sinuk: [126 185  96 152 120 111 161 124  70  75 113 170 103 193 120]
Gote: [152 157 107 136 111 125 163 119 164 131 198 112 119 134 129]
Sasor: [139 200 148 162 106 123 116 115 129 162 124 165 199 119 136]
bazel: [169 177 127 143 116 147 139 106 142 132 112 150 108 126 126]
luzol: [139 164 106 160 112 144 122 156  79  55 100 171 115 186 124]
razel: [113 197 110 101 136 191 149 114 125 123 111 130  96 112 138]
suk: [ 75 113 109 101 112 109 148 159  84  70 116 138 135 188 137]
Fuma: [128 217 161 115  99 120 115 106 142 132 112 151  85 112 123]
rev: [103 170 113  75] => sinuk
howmany Fuma: [112] => 2
tail: [ 96 152 120] => [111 161 124  70  75 113 170 103 193 120]
tail: [110 101] => [136 191 149 114 125 123 111 130  96 112 138]
miss Gote: [119 129 136 131 157 152 164 107 119 112 198 134 111 125] => [163]
miss Sasor: [165 136 119 123 139 162 115 199 162 129 148 124 106 116] => [200]
tail: [106 142 132 112 151] => [ 85 112 123]

pipar: [ 96 122 127 125 117 140 125 148 122 113 127 150 119 161 137 141 137 100
 133 135 154 117 124 137 111 148 139 119 136 129 113 121  82 126 129 157]
lig: [144 114 150 108 136 122 161 141 116 154 141 137 112 136 136 131 123 141
 124 144 141 136 134 122 134 108 140 121 131 136 123 113 121 128 134 136]
dur: [117 135 125 108 103 144 166 139 112 113 124 143 159 116 127 121 131 117
 132 144 127 126 101 135 145 106 140 130 134 127 165  78 121 127 141 119]
mef: [ 85 145 146 113 117 136  98 151 133 151 140 131 182 162 155 133 150 129
 128 127  71 141 104 127 157  45 120 136 127 113 100 127 100 159 135  77]
vef: [145 124 141 116 115 180 110 108 122 104 132 101 161 120 120 156 110 118
 130 130  99 142 130 103 178 138 115 144 132 140  94  74 110 114 136 112]
tebi: [128 133 133  81 184 105 149 116 159  72 137 137 132 116 108 102 124 103
 133 118 128 125 110 140 148 129 147 139 126 124 140  72  62  98  72 147]
zav: [118 121 104 159 126 108 114 133 145 156 121 111 187 109  91  98 135 157
 128 117 125 108 122 110 139  90 118  72  83 135 109 113 146 130  92 111]
howmany lig: [136] => 6
miss vef: [116 144 141 156 178 110 132 118 124  74 145  94 120 130 142 136 114 180
 115 140 120 115 103 112 138 130 110 130 122 110 108 132 104 101  99] => [161]
howmany tebi: [72] => 3

pada: [ 27 105 132  27 100]
Repu: [ 27 105 110 127 109]
gis: [ 27 105 132 127 132]
[ 27 105 132 127 132] => gis
howmany gis: [131] => 0
howmany gis: [132] => 2
miss Repu: [127 110 105  27] => [109]
tail: [132 127] => [132]
howmany pada: [100] => 1

tosa: [124 113 151 109 154 134  58 195 135 115 130 107 159 159 133 121 120 173]
Neza: [129 135 142 139 104 145 127 108 159 171 161 102 166 104  32  98 151 118]
Sek: [131 116 132 105  90 156 119  96 150 112 103 124 174 152  97  99 110 123]
Veru: [129 108 151 115 107 114 133 100 117  98  98 139 120  98  74 119 122 110]
Sebof: [120 126 123 120 145 114 102 116 131 118 129 107 159 102 178 119 122 109]
Pituz: [101 126 123 158 143 114 102 116 131 118 129 107 159 102 178 119 122 109]
kek: [127 162 139 119  91 181 113  67 189 154 161 101 204 114 117 111 144 120]
tail: [161 102] => [166 104  32  98 151 118]
tail: [117  98  98] => [139 120  98  74 119 122 110]
tail: [104 145] => [127 108 159 171 161 102 166 104  32  98 151 118]
miss Pituz: [102 119 102 178 114 107 126 158 118 131 109 143 116 101 129 122 123] => [159]
tail: [120 126] => [123 120 145 114 102 116 131 118 129 107 159 102 178 119 122 109]
miss tosa: [154 135 151 195 107 159 130 121 134  58 109 133 115 159 113 124 120] => [173]
howmany Pituz: [119] => 1

Keva: [142 149  74  37  56 115  91 177  95 106]
sis: [165 185 149 168 148 190  39 161  22 153]
Tif: [ 86 109 147 106  81 217 182  90 103  85]
pitet: [164 142 184 193 138 144 168 190 153  22]
Fod: [ 50 175  69  81 113  68 131 165  65 172]
liki: [ 96 123 104  87 127 111 192 213 118  77]
nup: [141 180 208 144  40 133  88  47  87 141]
rev: [192 111 127  87 104] => liki
miss Fod: [165 131 113 172  69  50 175  65  81] => [68]
tail: [182  90] => [103  85]
tail: [180 208] => [144  40 133  88  47  87 141]
[165 185 149 168 148 190  39 161  22 153] => sis

pivo: [ 21 202  21  95  80]
zug: [208  70 210 183  36]
bir: [121 120  94 202  21]
Pim: [209  20 209 209 209]
howmany Pim: [208] => 0
rev: [ 21 202  94] => bir
howmany pivo: [21] => 2
howmany Pim: [210] => 0
howmany Pim: [20] => 1
howmany bir: [121] => 1

luki: [132 132  66  66 168  66]
mos: [104 104 104 127 184  98]
Gatub: [112 130 126 126 125 112]
zus: [131 131 128 131  44 131]
kop: [150 125  65 150  28 190]
zud: [167 129 124  23  21  23]
miss zud: [167  23 129 124  23] => [21]
howmany kop: [151] => 0
howmany Gatub: [126] => 2
howmany luki: [66] => 3
howmany mos: [104] => 3
howmany zud: [22] => 0
howmany zus: [131] => 4

vove: [143 104 128 116 131  90  86 104 126  93 101 113 100  91  83 102 123  83
 101 102 128 162]
Sanit: [153 124 120 119 169 159 131 117 143 165 225 242 131 110 133 151  98 131
 115 108 121 126]
dinip: [148 130 134 133 109  89 142 131 128 115 118 174 156 147 122 111 158 116
 140 158 141 143]
gimug: [180 146 139 123 115 112 112 112 144 118 123 115 146 131 148 126 143  81
  77 121 128 121]
risuf: [149 130 134 141 134 119 111 154 147 134 149 213 155 173 152 151 123 130
 148 100  97 132]
pugaf: [149 130 134 141  86 119 111 154 147 134 149 213 155 173 152 151 123 130
 148 100  97  93]
miss dinip: [143 116 133 158 115 156 142 158 109 147 148 111 134 118 131 141 130 140
  89 122 128] => [174]
rev: [93 97] => pugaf
miss dinip: [116 130 122 140 134 109 128 141 174 142  89 158 115 147 133 148 158 143
 118 131 111] => [156]
[148 130 134 133 109  89 142 131 128 115 118 174 156 147 122 111 158 116
 140 158 141 143] => dinip
tail: [122 111] => [158 116 140 158 141 143]
howmany gimug: [114] => 0
miss pugaf: [134 100 134 149 141 149 154 147  86 130 148 111  97 173 213 151  93 130
 123 119 155] => [152]

rof: [139 117 172 173  94 140 154]
Feb: [104 107 125 116 167 153  91]
Rorom: [121 106 144  74 126 150 112]
Mataz: [139 119 128 115 122 130 109]
dufal: [160 139  56 128 143 136 108]
Begi: [130  68  69 217  68 160 133]
podu: [146 108 102 162  85 103 107]
povi: [109 111 197 121 140 108 177]
vofam: [100 114 117 136 102 230 177]
vav: [144  74  74 162  59 144 135]
sebik: [116 229 229 229 116 141 108]
rev: [126  74 144] => Rorom
miss rof: [173 139 140 154  94 117] => [172]
miss Mataz: [122 119 109 128 115 139] => [130]
howmany vav: [144] => 2
howmany sebik: [229] => 3

